Here is a tiny trained network, its code and every weight. The questions are about switching its units off for an input and a target symbol, where a switched-off unit gives its printed mean instead of its output.

import numpy as np


def w(rows, s, z=0):
    codes = np.array(rows[::2]) - 128.0
    scale = np.full(codes.shape[1], s)
    scale[-1] = z or s
    return codes * scale


def f(y):
    return np.maximum(y, 0)


def softmax(a):
    e = np.exp(a - a.max(-1, keepdims=True))
    return e / e.sum(-1, keepdims=True)


def log_softmax(a):
    a = a - a.max(-1, keepdims=True)
    return a - np.log(np.exp(a).sum(-1, keepdims=True))


def net(x, mask):
    ids = ['αγδζθμξπτψω'.index(c) for c in x.split()]
    T = len(ids)
    res = E[ids] + P[:T]
    q, k, v = (res @ M[0].T for M in (Q, K, V))
    z = softmax(np.where(np.tri(T) > 0, q @ k.T / 3**0.5, -1e9)) @ v
    res = res + np.where(mask[0], z, O[0][:, -1]) @ O[0][:, :-1]
    y = f(res @ A[0][:, :-1].T + A[0][:, -1])
    res = res + np.where(mask[1:9], y, B[0][:, -1]) @ B[0][:, :-1]
    return log_softmax(res[-1] @ U[:, :-1].T + U[:, -1])


Q, K, V, O, A, B = {}, {}, {}, {}, {}, {}
E = w([
[75,152,123,184],'α',
[94,218,119,192],'γ',
[144,150,146,178],'δ',
[88,139,71,162],'ζ',
[132,231,165,170],'θ',
[197,204,123,181],'μ',
[109,255,84,145],'ξ',
[180,237,44,84],'π',
[117,30,234,183],'τ',
[221,119,176,110],'ψ',
[66,19,165,125],'ω',
],0.0098)
P = w([
[130,102,103,106],'0',
[143,117,134,190],'1',
[96,213,214,220],'2',
[87,142,177,6],'3',
[180,165,152,103],'4',
[81,194,212,209],'5',
],0.014)
Q[0] = w([
[180,151,226,151],'head 1',
[175,1,51,56],'head 1',
[145,72,88,166],'head 1',
],0.011)
K[0] = w([
[185,82,169,39],'head 1',
[191,124,119,255],'head 1',
[173,87,199,183],'head 1',
],0.0084)
V[0] = w([
[141,91,213,161],'head 1',
[108,194,124,156],'head 1',
[7,101,82,144],'head 1',
],0.017)
O[0] = w([
[181,168,254,143,113],'head 1',
[58,213,135,213,114],'head 1',
[53,66,209,130,4],'head 1',
],0.015,0.0041)
A[0] = w([
[39,63,83,236,110],'neuron 1',
[179,139,180,242,3],'neuron 2',
[106,229,166,136,184],'neuron 3',
[156,133,41,166,146],'neuron 4',
[162,116,209,209,180],'neuron 5',
[208,152,97,171,28],'neuron 6',
[122,170,175,254,25],'neuron 7',
[164,13,77,1,214],'neuron 8',
],0.0092,0.0057)
B[0] = w([
[90,167,155,133,226],'neuron 1',
[156,138,12,125,191],'neuron 2',
[106,30,82,132,245],'neuron 3',
[129,188,123,126,226],'neuron 4',
[109,185,122,43,226],'neuron 5',
[121,153,164,185,212],'neuron 6',
[192,32,121,151,195],'neuron 7',
[113,34,177,115,191],'neuron 8',
],0.011)
U = w([
[118,98,153,165,222],'α',
[89,56,90,140,102],'γ',
[192,42,109,167,128],'δ',
[85,179,231,183,149],'ζ',
[141,16,84,164,2],'θ',
[143,104,76,186,75],'μ',
[90,142,145,254,94],'ξ',
[86,248,134,126,12],'π',
[129,145,56,28,157],'τ',
[187,197,105,144,147],'ψ',
[106,152,156,63,230],'ω',
],0.0098,0.006)

Each question gives the input, a string of symbols that net reads in full, and the target symbol t.
The units are the heads (3 rows each of Q, K, V and O) and the neurons (one row each of A and B). Each row of codes is followed by its name. A weight is (code - 128) times the scale printed after its matrix; where a second scale follows, it is the last column's (O, A, B and U).
mask holds one flag per unit, heads first, then neurons. A switched-off unit (its flag False) gives its mean, the last column of its rows in O or B, instead of its output. The means were averaged over made-up inputs and are rounded, as every weight is.
A unit's drop is (log p(t) with every unit on - log p(t) with that unit switched off) / (log p(t) with every unit on - log p(t) with every unit switched off).
The circuit of an input: a set's keep is (log p(t) with only the set's units on - log p(t) with every unit switched off) / (log p(t) with every unit on - log p(t) with every unit switched off). Starting from all 9 units, units are removed one at a time, each time the one whose removal leaves the highest keep (on an exact tie, the one counted first), for as long as the keep stays at least 0.8.
circuit, biggest first: the units of the circuit, biggest drop first
unit that matters most: the unit with the biggest drop
k most important neurons: the k neurons with the biggest drops, biggest first
input γ θ α, target γ: 2 most important neurons -> [neuron 7; neuron 3]
input ζ α ψ π π γ, target π: circuit, biggest first -> [head 1; neuron 4; neuron 1]
input τ ψ δ, target τ: circuit, biggest first -> [neuron 5; head 1; neuron 2]
input ω π δ, target ω: most important neuron -> [neuron 5]
input ξ ξ ω, target ξ: 4 most important neurons -> [neuron 1; neuron 7; neuron 5; neuron 8]
input ω ζ α, target ω: circuit, biggest first -> [head 1; neuron 5]
input α ψ ξ δ α μ, target δ: circuit, biggest first -> [neuron 7; neuron 1]
input ψ ξ δ γ τ γ, target γ: 2 most important neurons -> [neuron 3; neuron 7]
input γ ψ ω, target γ: 3 most important neurons -> [neuron 7; neuron 5; neuron 3]
input θ ψ ζ, target θ: circuit, biggest first -> [neuron 7; neuron 3; head 1]
input ξ θ ψ ζ ω δ, target ζ: 3 most important neurons -> [neuron 1; neuron 2; neuron 3]
input π ξ π, target π: circuit, biggest first -> [head 1; neuron 4; neuron 1; neuron 7]
input ψ ψ τ, target ψ: circuit, biggest first -> [head 1; neuron 8]
input τ ψ α, target τ: unit that matters most -> neuron 5
input π γ ζ, target π: circuit, biggest first -> [head 1; neuron 1; neuron 4]
input ξ γ ξ ξ μ ψ, target ξ: 2 most important neurons -> [neuron 1; neuron 5]
input π α μ, target π: circuit, biggest first -> [head 1; neuron 4; neuron 1]
input α ζ τ ψ ξ, target ψ: circuit, biggest first -> [head 1; neuron 6]
input ξ δ ξ ξ, target π: 2 most important neurons -> [neuron 7; neuron 1]
input ζ ζ τ τ π ψ, target τ: most important neuron -> [neuron 5]
input θ μ ξ π ψ ξ, target π: 2 most important neurons -> [neuron 4; neuron 1]
input α ψ ζ ξ θ δ, target ξ: circuit, biggest first -> [head 1; neuron 1; neuron 7]
input ψ ξ ω τ τ, target ω: circuit, biggest first -> [neuron 5; head 1]
